Each row is followed by its class.
-24  34  50  -22  -9  -34  30  -14  -24  24  -17  1  -10  2  -1  -54  34  34  -29  64  0  -68  -8  22  -37  7  4  -1  28  18  27  0  -12  -44  -57  -27  11 => tibuf
36  -13  33  13  -20  25  51  -6  -33  -1  -38  6  34  -6  -30  -8  -48  -17  -65  20  1  4  7  0  36  67  -30  -19  26  -45  17  14  -2  26  -13  -58  2 => makav
-14  20  72  -38  -34  -32  54  -21  -6  31  -7  -26  17  -36  -2  -25  -15  -10  -37  58  2  -55  -4  34  -7  14  4  -38  39  -23  38  8  32  9  -80  -26  14 => makav
-20  36  72  -31  -36  -30  53  -19  -17  29  -13  -3  6  -36  -1  -41  22  13  -36  55  4  -60  7  36  -15  12  -3  -34  26  -22  46  19  30  24  -80  -43  24 => movo
-6  26  74  -33  -32  -47  45  -23  -23  12  7  -17  0  -29  5  -24  20  10  -27  67  -7  -48  11  44  -6  10  -11  -38  33  -45  45  9  43  42  -61  -13  32 => piduz
25  27  54  -45  -28  -42  50  0  -2  4  -27  -7  10  0  42  -67  8  49  -25  39  16  -60  0  27  -45  2  0  -29  35  -17  29  -5  -12  41  -114  -13  33 => Gedo
43  -19  29  19  -30  29  43  -11  -37  9  -29  10  14  2  -17  -20  -33  0  -62  30  15  13  1  1  30  50  -43  -19  16  -45  15  7  -18  12  -17  -57  30 => Samo
35  4  -9  -7  22  30  55  -6  -15  -7  -65  52  14  -6  -32  -36  -25  29  -69  0  40  30  -3  42  18  70  -31  26  10  -35  27  32  1  -6  -35  -58  11 => pogep
36  -9  11  -11  9  26  40  -20  -23  11  -63  33  34  -2  -37  -24  -33  12  -71  13  34  18  -6  36  -2  69  -14  6  25  -25  4  40  -12  -9  -25  -46  -2 => makav
-8  30  62  -33  -44  -35  50  -28  4  19  10  -24  16  -49  9  -41  11  12  -26  67  4  -57  17  28  -23  17  -5  -41  46  -49  42  10  32  47  -91  -11  28 => Guzo
17  21  49  -45  -23  -33  60  -1  -11  5  -13  -15  15  -20  9  -34  22  24  -22  35  3  -59  11  38  -21  -7  8  -42  38  -39  37  3  20  35  -86  -17  20 => piduz
-10  30  57  -33  -37  -31  51  -19  11  12  4  -16  3  -45  2  -33  -4  14  -33  56  5  -43  -2  35  8  7  -9  -8  34  -38  55  0  40  22  -86  -29  34 => pogep
-4  28  59  -40  -40  -31  57  -24  1  28  -4  -24  20  -49  -2  -44  18  15  -27  66  6  -52  13  38  -20  9  -3  -37  43  -51  36  1  29  42  -90  -24  24 => Guzo
-3  26  55  -31  -50  -28  60  -20  4  16  2  -26  20  -47  8  -36  12  10  -31  57  6  -62  12  19  -22  16  1  -48  42  -41  41  0  30  40  -85  -21  25 => Guzo
2  20  56  -57  -25  -46  36  -8  -10  23  0  -21  16  -23  15  -58  -1  25  -29  69  -4  -60  -2  29  -19  -9  16  -30  46  -26  37  -6  2  25  -93  -12  28 => makav
-10  31  68  -27  -37  -37  55  -27  -14  6  -7  -14  6  -33  2  -17  20  8  -32  50  -6  -52  15  45  -6  10  -9  -38  32  -43  44  13  34  42  -66  -20  21 => piduz
34  5  36  12  -19  25  49  -9  -33  -1  -41  21  23  -6  -34  -16  -21  17  -60  19  23  9  -8  2  15  59  -37  -4  17  -44  24  34  -18  22  -21  -70  27 => movo
30  -13  36  18  -31  15  46  -11  -41  10  -22  10  3  -15  -9  -18  -32  10  -67  52  22  18  5  -1  36  50  -47  -22  9  -50  16  11  -12  20  -20  -57  35 => Samo
39  0  36  7  -6  22  40  -4  -32  25  -38  18  17  2  -25  -12  -47  16  -51  29  13  16  -4  10  24  47  -50  -25  27  -51  13  26  -1  14  -21  -53  27 => Bevi
0  23  69  -43  -24  -39  47  -19  -6  40  -10  -13  12  -24  1  -30  -7  25  -14  59  8  -47  -2  44  -8  -4  -8  -42  46  -36  31  18  17  16  -81  -29  23 => Bevi
8  11  52  -46  -15  -49  53  -5  -1  11  15  -16  14  -24  24  -46  4  24  -22  59  3  -69  7  22  -11  0  9  -29  44  -43  42  9  8  26  -97  -14  22 => Mamu
-8  7  43  3  1  -5  50  -29  -43  14  -22  17  -2  -22  -13  -27  -37  -3  -63  12  -3  28  6  38  20  77  -42  11  17  -57  39  59  0  -1  -44  -55  66 => pogep
8  11  28  9  -13  -3  50  -16  -49  5  -25  16  3  -13  -16  -12  -21  2  -65  22  5  19  4  32  18  62  -49  -1  5  -58  35  48  -1  23  -38  -57  62 => Mamu
17  11  36  6  -7  -4  45  -15  -44  10  -17  17  7  -19  -5  -15  -35  7  -65  24  10  12  2  25  28  53  -42  -9  16  -64  28  55  -13  15  -34  -58  62 => Mamu
-2  8  29  17  -12  -7  34  -12  -52  12  -6  13  5  -13  -6  -16  -33  -4  -67  16  -2  8  17  22  24  60  -41  -2  12  -52  34  66  -1  7  -30  -59  69 => Mamu
32  7  31  26  -14  27  51  -16  -40  -7  -30  14  12  -3  -43  -25  -40  11  -65  9  13  30  -3  -8  17  58  -53  -15  18  -65  17  23  -2  13  -9  -64  32 => muz
17  27  49  -42  -16  -27  40  -5  -2  10  -3  0  11  -15  23  -65  26  42  -21  41  14  -62  5  28  -28  -4  19  -24  43  -18  32  4  -1  34  -99  -38  26 => movo
-2  33  54  -44  -38  -31  58  -19  7  25  -8  -20  21  -42  -1  -42  14  16  -21  66  18  -58  9  31  -27  20  -4  -43  45  -43  46  3  30  28  -95  -19  18 => Guzo
-10  34  69  -31  -38  -33  50  -22  -13  27  -4  -12  5  -35  -6  -38  -2  17  -27  44  19  -45  10  21  0  12  -15  -38  37  -47  49  12  24  16  -78  -29  20 => muz
-13  16  66  -32  -52  -27  43  -24  -10  34  10  -25  5  -32  18  -31  11  7  -28  62  6  -50  10  21  9  4  -7  -44  31  -32  47  -12  15  21  -80  -28  33 => Samo
-19  37  79  -35  -39  -33  52  -27  -14  25  -6  -9  7  -35  -4  -38  18  16  -31  54  8  -56  3  40  -16  15  -2  -32  31  -29  47  27  30  34  -87  -45  28 => movo
-16  34  41  -30  -13  -37  15  -3  -10  58  -7  -8  -1  8  8  -53  12  27  -27  71  -2  -58  -15  15  -41  -4  -5  -36  40  15  36  -6  1  -51  -50  -34  17 => Bevi
42  -9  36  13  -15  14  39  0  -36  21  -32  6  21  1  -21  -7  -45  16  -43  24  0  17  5  -2  24  42  -43  -27  32  -59  6  25  -18  22  -14  -63  14 => Bevi
44  -13  33  26  -39  11  55  -11  -49  -21  -31  3  19  3  -18  15  -12  -14  -60  0  6  8  13  4  25  75  -36  -24  17  -50  25  20  6  48  -3  -51  22 => piduz
55  4  29  18  -42  11  53  -6  -39  -12  -54  3  20  10  -1  -19  -37  7  -61  -14  20  16  4  6  16  61  -42  -22  14  -59  14  21  -19  63  -31  -65  28 => Gedo
20  4  46  23  -33  16  53  -18  -43  -10  -44  10  12  -14  -19  -3  -29  12  -60  36  11  8  10  -1  33  68  -37  -13  18  -67  13  21  -8  49  -24  -51  24 => tibuf
8  26  48  -54  -8  -26  50  -3  13  10  -6  -4  12  -23  10  -60  -7  34  -23  42  5  -51  -2  27  0  8  6  -13  46  -37  51  -1  15  12  -101  -27  21 => pogep
-9  32  56  -35  -47  -25  62  -20  2  24  -9  -20  20  -51  -3  -38  16  11  -32  63  7  -59  14  29  -25  12  -5  -46  38  -43  42  4  34  33  -85  -23  22 => Guzo
7  24  62  -48  -19  -33  45  -10  -2  15  -5  -1  12  -21  14  -59  21  43  -21  56  11  -66  -2  29  -46  -3  12  -24  43  -17  34  16  -1  22  -103  -22  29 => movo
-25  35  53  -34  2  -32  38  -14  1  44  1  -12  -11  -16  4  -57  12  15  -36  53  -9  -48  -24  21  -31  3  2  -4  33  10  39  -10  15  -65  -65  -43  10 => pogep
-29  31  59  -33  9  -30  28  -12  -6  64  6  -10  -3  -2  7  -51  7  24  -27  61  -8  -62  -14  25  -31  -11  0  -34  40  16  29  -1  15  -59  -55  -34  14 => Bevi
27  10  24  1  -11  -2  47  -5  -41  11  -29  15  11  -8  -1  -12  -36  15  -55  14  16  14  5  24  17  60  -41  -12  20  -67  32  52  -25  26  -48  -63  55 => Mamu
-17  39  53  -39  -8  -29  15  -7  -5  49  -7  -10  5  -1  9  -60  4  14  -40  67  -8  -67  -19  17  -33  2  7  -23  41  26  34  -12  0  -55  -61  -31  6 => makav
-18  42  49  -36  -29  -32  26  -1  -8  44  -8  -10  6  -13  16  -59  26  32  -35  58  -5  -75  -12  1  -46  16  -3  -32  34  16  39  -11  -3  -37  -55  -24  16 => Guzo
40  -8  28  17  -16  14  43  -6  -33  8  -27  12  20  -6  -12  -15  -50  10  -51  17  2  8  17  6  39  43  -38  -33  31  -66  12  30  -9  43  -13  -56  21 => Bevi
30  -14  2  16  9  37  62  -21  -31  -11  -77  38  22  12  -38  -18  -15  15  -67  -11  44  6  3  30  -12  83  -13  17  12  -17  0  46  -12  -11  -33  -43  -14 => tibuf
43  -6  39  30  -17  21  45  -9  -43  -6  -16  15  11  -8  -22  -26  -51  11  -60  9  18  20  22  -15  38  60  -46  -16  27  -71  15  32  -10  34  -24  -62  25 => muz
27  -8  45  22  -10  16  58  -13  -46  3  -34  21  13  -10  -16  -19  -23  -3  -61  12  5  10  12  10  13  70  -37  -13  15  -48  13  43  -11  31  -25  -68  21 => movo
-6  14  55  -42  -16  -42  48  -13  0  14  19  -20  15  -24  15  -51  10  19  -36  68  -7  -62  4  26  -16  2  8  -21  39  -40  39  0  31  27  -97  -12  37 => Mamu
-18  43  64  -28  -33  -39  23  -4  -9  33  -32  -3  8  10  25  -60  13  32  -41  51  -1  -66  -12  18  -47  14  -8  -21  26  20  31  -5  -10  -27  -63  -31  29 => Gedo
48  -3  -10  -12  -8  24  50  -6  -20  -3  -75  41  40  -4  -27  -33  -13  32  -61  1  47  10  5  28  -12  88  -24  -3  19  -40  14  41  -11  21  -32  -34  0 => Guzo
31  3  37  8  -13  -2  45  -11  -60  4  -42  14  11  6  -12  -3  -19  3  -52  -6  7  20  8  26  14  72  -43  -13  21  -54  27  53  -23  18  -22  -52  45 => piduz
27  -11  11  -12  18  23  47  -14  -27  14  -59  32  31  -9  -31  -23  -34  8  -71  11  32  17  1  46  12  64  -14  9  17  -25  5  35  -2  -5  -26  -48  3 => makav
9  21  53  -45  -28  -25  42  -10  1  18  -14  -4  22  -22  7  -44  26  34  -22  41  21  -51  0  23  -32  9  11  -16  40  -19  33  13  13  26  -100  -26  20 => movo
-10  21  51  -29  -29  -28  57  -13  -12  6  -12  -16  4  -25  3  -41  18  30  -29  60  12  -68  11  19  -17  2  7  -15  31  -25  37  -2  18  27  -96  -6  14 => tibuf
-14  32  53  -22  -23  -46  17  -2  -21  29  -3  -12  0  11  13  -45  31  12  -30  54  -25  -75  1  17  -39  8  3  -32  36  13  38  -3  3  -35  -31  -24  6 => piduz
19  21  41  -51  -22  -26  46  2  4  23  -12  -20  21  -21  13  -51  -5  20  -29  53  13  -60  -3  20  -17  -8  13  -30  46  -18  38  -14  3  16  -102  -17  10 => makav
15  20  41  -47  -8  -35  36  -3  2  30  5  -16  13  -13  16  -52  -4  47  -12  48  12  -52  2  19  -18  -21  11  -41  53  -32  28  6  0  18  -90  -24  14 => Bevi
13  6  24  10  -20  -8  40  -16  -57  16  -15  11  6  -16  -7  -9  -24  1  -66  6  12  16  9  22  26  60  -34  -7  13  -62  32  61  -17  19  -27  -67  59 => Mamu
11  16  42  14  -12  4  41  -16  -59  8  -23  16  -2  -5  -25  -26  -36  18  -54  0  18  31  2  12  10  63  -56  -5  14  -53  30  54  -14  0  -34  -62  69 => muz
40  -18  36  17  -6  8  56  -17  -29  -10  -19  14  9  -19  -17  -23  -44  -7  -54  19  4  23  17  15  38  68  -37  6  30  -69  20  34  -3  30  -35  -61  20 => pogep
32  -14  -1  -5  5  27  41  -10  -24  11  -61  27  34  2  -35  -9  -25  0  -64  3  38  16  -3  23  -17  74  -10  0  19  -7  8  36  -4  -28  -22  -47  -13 => makav
17  28  46  -45  -33  -41  45  0  -12  -1  -11  -12  13  -5  11  -36  25  32  -17  44  2  -64  7  30  -22  4  2  -36  40  -31  52  0  8  35  -77  -13  21 => piduz
37  -10  44  25  -16  21  56  -16  -37  0  -35  16  18  -7  -20  -15  -24  -9  -57  10  8  10  4  11  8  64  -34  -12  21  -47  7  38  -12  27  -24  -69  22 => movo
32  17  43  -46  -22  -36  61  0  5  -2  -1  -11  18  -21  17  -41  6  32  -18  45  17  -66  -1  28  -14  -9  11  -31  47  -43  36  5  -5  28  -103  -32  21 => Mamu
37  -2  24  16  -15  21  61  -4  -31  -5  -29  10  25  -20  -14  -23  -35  4  -57  12  7  5  21  0  24  73  -39  -28  24  -65  16  27  -5  41  -22  -56  19 => Guzo
-1  26  63  -33  -41  -40  48  -23  -3  15  11  -15  12  -36  8  -30  11  7  -32  71  0  -59  10  33  -2  7  -4  -35  40  -50  46  8  33  40  -86  -29  30 => Mamu
21  17  54  -50  -24  -43  39  -3  -13  11  -8  -14  16  -8  15  -37  12  31  -16  38  5  -60  6  34  -18  3  7  -32  45  -37  39  12  7  34  -77  -6  13 => piduz
-5  21  26  9  -6  2  41  -16  -41  17  -21  9  -5  -19  -9  -25  -44  -3  -61  0  -7  35  7  23  25  66  -46  -1  14  -65  43  53  -1  2  -35  -67  59 => pogep
47  -7  -4  -7  26  32  53  -3  -23  22  -69  46  20  15  -33  -22  -32  39  -56  8  49  17  -9  45  -7  52  -30  -9  19  -21  9  36  -18  -14  -27  -58  4 => Bevi
20  26  58  -54  -21  -27  45  -8  -2  13  -21  3  21  -11  4  -56  20  48  -13  45  21  -59  -1  29  -32  11  11  -25  48  -28  40  15  -10  33  -105  -36  12 => movo
-13  31  71  -43  -43  -40  55  -28  -3  27  -1  -20  15  -48  7  -41  12  15  -25  66  3  -60  12  30  -23  24  -6  -46  43  -47  43  13  31  38  -89  -13  20 => Guzo
21  26  45  -36  -25  -28  41  3  -9  4  -2  -8  7  -2  6  -65  4  44  -17  35  16  -54  4  9  -29  0  -4  -29  44  -27  44  -4  -2  13  -96  -24  32 => muz
-20  44  58  -27  -21  -41  23  -5  -11  28  -15  -4  -1  10  27  -60  17  36  -35  48  -1  -70  -11  16  -55  8  -4  -23  24  29  35  -2  -11  -37  -58  -31  29 => Gedo
47  -5  -8  -11  0  32  51  -6  -10  -1  -71  41  42  -1  -28  -30  -19  34  -60  4  53  7  -2  24  -21  89  -21  -5  23  -29  13  39  -12  1  -36  -36  2 => Guzo
45  -9  29  18  -18  21  45  -3  -34  12  -29  17  19  -6  -17  -7  -51  10  -55  18  12  5  12  3  39  44  -41  -35  27  -56  18  30  -6  34  -10  -55  20 => Bevi
